Below are the code and all the weights of a small trained network. Each question names an input and a class and asks about switching units off, where a switched-off unit gives its printed mean instead of its output.

import numpy as np


def w(rows, s, z=0):
    codes = np.array(rows[::2]) - 128.0
    scale = np.full(codes.shape[1], s)
    scale[-1] = z or s
    return codes * scale


def norm(h):
    return h / np.sqrt((h * h).mean(-1, keepdims=True) + 1e-5)


def f(y):
    return y / 2 * (1 + np.tanh(0.7978845608 * (y + 0.044715 * y**3)))


def log_softmax(a):
    a = a - a.max(-1, keepdims=True)
    return a - np.log(np.exp(a).sum(-1, keepdims=True))


def net(x, mask):
    res = np.array(x, float).reshape(1, 6) / 4 @ E
    u = 0
    for l in range(3):
        y = f(norm(res) @ A[l][:, :-1].T + A[l][:, -1])
        res = res + np.where(mask[u : u + 3], y, B[l][:, -1]) @ B[l][:, :-1]
        u += 3
    return log_softmax(norm(res)[-1] @ U[:, :-1].T + U[:, -1])


A, B = {}, {}
E = w([
[72,80,95,92,114,76,202,103],'x0',
[121,140,188,164,166,149,188,157],'x1',
[94,95,187,100,167,4,83,143],'x2',
[155,134,63,155,251,76,167,48],'x3',
[99,171,53,150,122,92,145,188],'x4',
[156,50,135,157,196,108,96,136],'x5',
],0.011)
A[0] = w([
[89,180,90,254,171,126,170,181,3],'0.n0',
[121,74,192,98,82,41,53,189,47],'0.n1',
[20,120,119,247,97,156,122,99,96],'0.n2',
],0.0075,0.0053)
B[0] = w([
[105,143,143,87,237,88,170,186,158],'0.n0',
[156,5,128,99,96,155,233,97,251],'0.n1',
[255,101,84,48,150,177,143,204,124],'0.n2',
],0.0083,0.0033)
A[1] = w([
[107,22,153,178,200,146,102,120,31],'1.n0',
[75,109,2,3,93,29,173,130,48],'1.n1',
[216,25,226,191,216,64,9,174,2],'1.n2',
],0.0073,0.0061)
B[1] = w([
[65,115,95,126,124,167,107,4,170],'1.n0',
[104,73,158,190,130,123,103,105,254],'1.n1',
[165,57,38,196,131,129,113,106,247],'1.n2',
],0.015,0.0036)
A[2] = w([
[88,197,129,192,33,216,93,179,196],'2.n0',
[53,143,30,68,128,81,106,75,4],'2.n1',
[63,92,136,79,2,56,75,225,131],'2.n2',
],0.009,0.0023)
B[2] = w([
[234,185,172,182,122,126,55,143,255],'2.n0',
[189,69,202,208,147,164,5,138,160],'2.n1',
[128,117,75,13,137,151,189,48,222],'2.n2',
],0.014,0.0063)
U = w([
[11,83,207,67,122,66,189,103,192],'0',
[83,156,117,161,182,34,44,192,42],'1',
[128,249,103,162,185,107,179,252,96],'2',
[148,138,116,33,75,182,183,140,138],'3',
[71,166,145,123,121,112,105,172,2],'4',
[143,47,106,201,168,121,114,100,186],'5',
[188,211,189,171,95,142,42,151,190],'6',
],0.02,0.0077)

Each question gives the input, the list of numbers given to net, and the class t.
The units are the neurons (one row each of A and B). Each row of codes is followed by its name. A weight is (code - 128) times the scale printed after its matrix; where a second scale follows, it is the last column's (A, B and U).
mask holds one flag per neuron, layer by layer. A switched-off neuron (its flag False) gives its mean, the last column of its row in B, instead of its output. The means were averaged over made-up inputs and are rounded, as every weight is.
A unit's drop is (log p(t) with every unit on - log p(t) with that unit switched off) / (log p(t) with every unit on - log p(t) with every unit switched off).
The circuit of an input: a set's keep is (log p(t) with only the set's units on - log p(t) with every unit switched off) / (log p(t) with every unit on - log p(t) with every unit switched off). Starting from all 9 units, units are removed one at a time, each time the one whose removal leaves the highest keep (on an exact tie, the one counted first), for as long as the keep stays at least 0.8.
units of the circuit, in order: the units of the circuit, biggest drop first
unit that matters most: the unit with the biggest drop
top k neurons: the k neurons with the biggest drops, biggest first
top k neurons in layer l: the k neurons of layer l with the biggest drops, biggest first
drop of u: that unit's drop, to one decimal
input [8,1,-3,1,-5,-5], class 0: unit that matters most : 2.n0
input [-2,-1,6,-1,-3,-2], class 0: top 2 neurons : [0.n1, 2.n0]
input [-3,7,-8,3,-8,2], class 6: units of the circuit, in order : [1.n2, 2.n2]
input [-3,-5,-5,6,7,-3], class 6: top 4 neurons : [2.n1, 0.n1, 1.n2, 2.n2]
input [6,4,-4,2,-3,2], class 3: units of the circuit, in order : [1.n1, 1.n2]
input [-6,-6,-2,4,2,1], class 6: top 2 neurons : [1.n2, 0.n1]
input [-6,-8,-3,7,6,5], class 1: units of the circuit, in order : [0.n1, 2.n2, 1.n2]
input [8,5,-7,-3,-8,7], class 0: units of the circuit, in order : [2.n0, 1.n2]
input [2,2,-4,-6,-2,-5], class 6: top 2 neurons : [2.n0, 0.n1]
input [-8,2,-1,6,6,4], class 2: top 2 neurons in layer 0 : [0.n0, 0.n1]
input [-1,-3,2,-1,-2,-7], class 3: top 3 neurons : [2.n2, 1.n0, 1.n2]
input [-6,5,6,2,6,3], class 5: top 2 neurons in layer 1 : [1.n2, 1.n0]
input [-3,-1,1,-1,-8,0], class 5: top 2 neurons : [1.n2, 2.n0]
input [0,-6,-1,-5,1,1], class 3: units of the circuit, in order : [2.n2]
input [3,3,-3,3,3,-8], class 2: top 4 neurons : [0.n0, 1.n0, 0.n2, 1.n2]
input [8,-8,0,-8,6,8], class 0: top 2 neurons : [1.n1, 2.n0]
input [2,6,-5,2,-4,0], class 3: top 4 neurons : [2.n0, 1.n1, 1.n2, 2.n1]
input [2,4,-5,3,3,-7], class 2: units of the circuit, in order : [0.n0, 2.n2]
input [0,8,-8,4,-3,-8], class 6: top 2 neurons : [2.n0, 2.n2]
input [8,-2,-3,3,4,-8], class 5: unit that matters most : 2.n1
input [7,-4,-6,-5,-8,6], class 3: top 2 neurons in layer 1 : [1.n1, 1.n2]
input [0,2,-6,2,3,-8], class 6: top 2 neurons in layer 2 : [2.n0, 2.n2]
input [-8,2,4,2,2,-3], class 5: drop of 2.n0 : 0.6
input [0,-3,3,-6,2,2], class 3: drop of 2.n2 : 0.4
